Below are the code and all the weights of a small trained network. Each question names an input and a target symbol and asks about switching units off, where a switched-off unit gives its printed mean instead of its output.

import numpy as np


def w(rows, s, z=0):
    codes = np.array(rows[::2]) - 128.0
    scale = np.full(codes.shape[1], s)
    scale[-1] = z or s
    return codes * scale


def f(y):
    return np.maximum(y, 0)


def softmax(a):
    e = np.exp(a - a.max(-1, keepdims=True))
    return e / e.sum(-1, keepdims=True)


def log_softmax(a):
    a = a - a.max(-1, keepdims=True)
    return a - np.log(np.exp(a).sum(-1, keepdims=True))


def net(x, mask):
    ids = ['γεξπστψω'.index(c) for c in x.split()]
    T = len(ids)
    res = E[ids] + P[:T]
    u = 0
    for l in range(2):
        q, k, v = (res @ M[l].T for M in (Q, K, V))
        z = softmax(np.where(np.tri(T) > 0, q @ k.T / 4**0.5, -1e9)) @ v
        res = res + np.where(mask[u], z, O[l][:, -1]) @ O[l][:, :-1]
        u += 1
        y = f(res @ A[l][:, :-1].T + A[l][:, -1])
        res = res + np.where(mask[u : u + 16], y, B[l][:, -1]) @ B[l][:, :-1]
        u += 16
    return log_softmax(res[-1] @ U[:, :-1].T + U[:, -1])


Q, K, V, O, A, B = {}, {}, {}, {}, {}, {}
E = w([
[70,169,136,138],'γ',
[145,117,121,129],'ε',
[199,44,113,108],'ξ',
[100,90,142,103],'π',
[212,31,126,109],'σ',
[145,85,151,117],'τ',
[72,92,118,95],'ψ',
[254,164,97,175],'ω',
],0.013)
P = w([
[132,152,96,26],'0',
[115,156,174,67],'1',
[137,154,183,192],'2',
[152,101,123,252],'3',
[149,87,49,184],'4',
[130,105,29,11],'5',
],0.011)
Q[0] = w([
[89,66,59,217],'L0H1',
[93,98,2,157],'L0H1',
[128,91,242,221],'L0H1',
[120,105,102,142],'L0H1',
],0.0076)
K[0] = w([
[121,103,159,201],'L0H1',
[104,91,92,204],'L0H1',
[156,152,246,114],'L0H1',
[115,124,120,156],'L0H1',
],0.012)
V[0] = w([
[123,248,75,148],'L0H1',
[54,91,109,135],'L0H1',
[44,121,155,97],'L0H1',
[152,155,235,159],'L0H1',
],0.016)
O[0] = w([
[189,3,171,68,3],'L0H1',
[186,157,98,198,71],'L0H1',
[155,95,33,168,34],'L0H1',
[128,143,100,45,76],'L0H1',
],0.015,0.0058)
A[0] = w([
[139,140,176,92,3],'L0N1',
[144,199,11,1,189],'L0N2',
[111,44,135,117,53],'L0N3',
[124,145,125,142,79],'L0N4',
[94,95,180,132,194],'L0N5',
[134,68,124,142,1],'L0N6',
[72,127,115,123,109],'L0N7',
[102,143,133,151,67],'L0N8',
[84,91,112,153,130],'L0N9',
[154,177,61,19,174],'L0N10',
[119,136,174,92,57],'L0N11',
[130,167,89,36,154],'L0N12',
[182,134,112,141,203],'L0N13',
[211,181,160,100,127],'L0N14',
[92,138,51,127,161],'L0N15',
[145,125,150,196,137],'L0N16',
],0.0099,0.0061)
B[0] = w([
[252,110,62,153,180],'L0N1',
[57,214,101,14,200],'L0N2',
[88,193,131,136,167],'L0N3',
[159,100,138,106,153],'L0N4',
[81,81,153,193,243],'L0N5',
[40,105,82,165,132],'L0N6',
[145,135,101,183,191],'L0N7',
[187,88,135,139,177],'L0N8',
[103,84,117,121,157],'L0N9',
[51,151,147,68,183],'L0N10',
[117,145,41,142,197],'L0N11',
[57,147,86,164,198],'L0N12',
[143,109,195,38,189],'L0N13',
[41,154,164,149,177],'L0N14',
[224,122,73,134,254],'L0N15',
[150,143,205,106,194],'L0N16',
],0.014,0.0052)
Q[1] = w([
[184,126,207,103],'L1H1',
[79,46,113,121],'L1H1',
[107,173,87,183],'L1H1',
[117,185,121,254],'L1H1',
],0.0053)
K[1] = w([
[249,120,127,64],'L1H1',
[59,19,141,124],'L1H1',
[61,197,163,198],'L1H1',
[63,216,253,233],'L1H1',
],0.0034)
V[1] = w([
[72,153,222,186],'L1H1',
[84,144,58,253],'L1H1',
[118,105,85,153],'L1H1',
[170,221,151,134],'L1H1',
],0.0046)
O[1] = w([
[213,52,102,89,204],'L1H1',
[174,132,238,43,255],'L1H1',
[148,190,162,113,129],'L1H1',
[42,2,147,128,199],'L1H1',
],0.0038,0.0035)
A[1] = w([
[172,63,115,2,163],'L1N1',
[169,87,119,203,80],'L1N2',
[153,209,135,179,70],'L1N3',
[144,67,169,117,66],'L1N4',
[158,111,137,213,183],'L1N5',
[123,49,144,161,57],'L1N6',
[178,160,151,86,50],'L1N7',
[158,79,95,144,29],'L1N8',
[164,73,67,157,227],'L1N9',
[159,109,222,143,179],'L1N10',
[211,114,101,149,2],'L1N11',
[94,67,125,153,134],'L1N12',
[213,143,93,137,224],'L1N13',
[166,188,130,110,107],'L1N14',
[168,144,206,115,20],'L1N15',
[131,172,149,217,184],'L1N16',
],0.01,0.0055)
B[1] = w([
[209,85,26,193,170],'L1N1',
[154,203,101,178,155],'L1N2',
[196,32,59,130,227],'L1N3',
[69,153,129,117,138],'L1N4',
[124,84,154,40,200],'L1N5',
[98,128,83,112,141],'L1N6',
[87,169,215,115,144],'L1N7',
[163,154,166,142,134],'L1N8',
[27,86,181,58,184],'L1N9',
[160,61,232,135,194],'L1N10',
[203,98,87,234,153],'L1N11',
[159,74,129,180,172],'L1N12',
[82,161,192,28,226],'L1N13',
[120,99,65,125,208],'L1N14',
[75,109,54,86,143],'L1N15',
[168,254,142,204,254],'L1N16',
],0.016,0.0064)
U = w([
[153,51,112,116,117],'γ',
[22,112,190,158,253],'ε',
[171,174,145,153,166],'ξ',
[156,148,158,3,108],'π',
[110,175,60,123,178],'σ',
[83,154,93,44,106],'τ',
[184,120,209,100,66],'ψ',
[25,70,101,190,62],'ω',
],0.0068,0.0052)

Each question gives the input, a string of symbols that net reads in full, and the target symbol t.
The units are the heads (4 rows each of Q, K, V and O) and the neurons (one row each of A and B). Each row of codes is followed by its name. A weight is (code - 128) times the scale printed after its matrix; where a second scale follows, it is the last column's (O, A, B and U).
mask holds one flag per unit, layer by layer, with each layer's heads first. A switched-off unit (its flag False) gives its mean, the last column of its rows in O or B, instead of its output. The means were averaged over made-up inputs and are rounded, as every weight is.
A unit's drop is (log p(t) with every unit on - log p(t) with that unit switched off) / (log p(t) with every unit on - log p(t) with every unit switched off).
The circuit of an input: a set's keep is (log p(t) with only the set's units on - log p(t) with every unit switched off) / (log p(t) with every unit on - log p(t) with every unit switched off). Starting from the 12 units with the biggest drops (on a tie, the unit counted first), units are removed one at a time, each time the one whose removal leaves the highest keep (on an exact tie, the one counted first), for as long as the keep stays at least 0.8.
units of the circuit, in order: the units of the circuit, biggest drop first
most important unit: the unit with the biggest drop
k most important neurons: the k neurons with the biggest drops, biggest first
k most important neurons of layer l: the k neurons of layer l with the biggest drops, biggest first
input ξ ξ ξ ε, target ψ: 2 most important neurons of layer 1 -> L1N10, L1N5
input γ π ξ γ ξ τ, target ξ: 2 most important neurons -> L1N16, L0N1
input ω ψ ξ ξ γ ξ, target γ: units of the circuit, in order -> L1N1
input ξ ω γ, target ω: 2 most important neurons -> L0N11, L0N5
input ψ ξ ψ ξ, target π: 2 most important neurons of layer 1 -> L1N13, L1N5
input σ ψ σ ψ π, target π: units of the circuit, in order -> L1N13, L0H1, L1N5, L0N15
input ψ τ ω τ ξ, target ε: 2 most important neurons of layer 0 -> L0N15, L0N1
input ψ ξ ξ ε ξ ε, target ξ: units of the circuit, in order -> L0H1, L1N16
input γ τ τ σ, target τ: units of the circuit, in order -> L0H1, L0N2
input ε π ξ τ σ π, target σ: units of the circuit, in order -> L0H1, L1N10, L1N16
input ξ π σ ω ω, target ω: 3 most important neurons -> L0N11, L0N5, L0N1
input ψ ξ ψ σ, target π: 2 most important neurons -> L1N13, L1N5
input σ γ ω ξ, target ω: 3 most important neurons -> L0N11, L0N5, L1N13
input σ γ τ ε, target τ: 2 most important neurons -> L1N16, L0N2
input τ ω π τ ω, target τ: most important unit -> L0H1
input ω ψ π ω ω ξ, target ε: units of the circuit, in order -> L0H1, L0N5
input τ ψ τ τ, target τ: 3 most important neurons -> L0N2, L1N16, L0N5
input ξ ξ ω ξ ψ, target ξ: 3 most important neurons -> L1N16, L1N2, L0N1
input τ ξ σ ε, target σ: units of the circuit, in order -> L0H1, L1N10, L1N13
input σ ξ γ, target ξ: units of the circuit, in order -> L1N16
input γ τ γ γ, target γ: 3 most important neurons -> L1N1, L1N16, L0N13
input σ σ σ ψ ξ, target π: units of the circuit, in order -> L1N13, L1N5, L0H1, L0N15
input π ε γ ψ, target γ: 2 most important neurons -> L1N1, L0N13
input ξ τ τ ω, target ε: units of the circuit, in order -> L0N14, L0N15
input ξ τ π ψ ω, target ψ: 2 most important neurons of layer 1 -> L1N10, L1N9
input τ σ ξ, target σ: 2 most important neurons of layer 0 -> L0N2, L0N5
input γ σ ξ τ, target ξ: units of the circuit, in order -> L1N16
input π ξ ξ σ π, target ξ: units of the circuit, in order -> L0H1, L1N16
input σ ω ω ξ ε, target ε: 2 most important neurons of layer 1 -> L1N3, L1N1
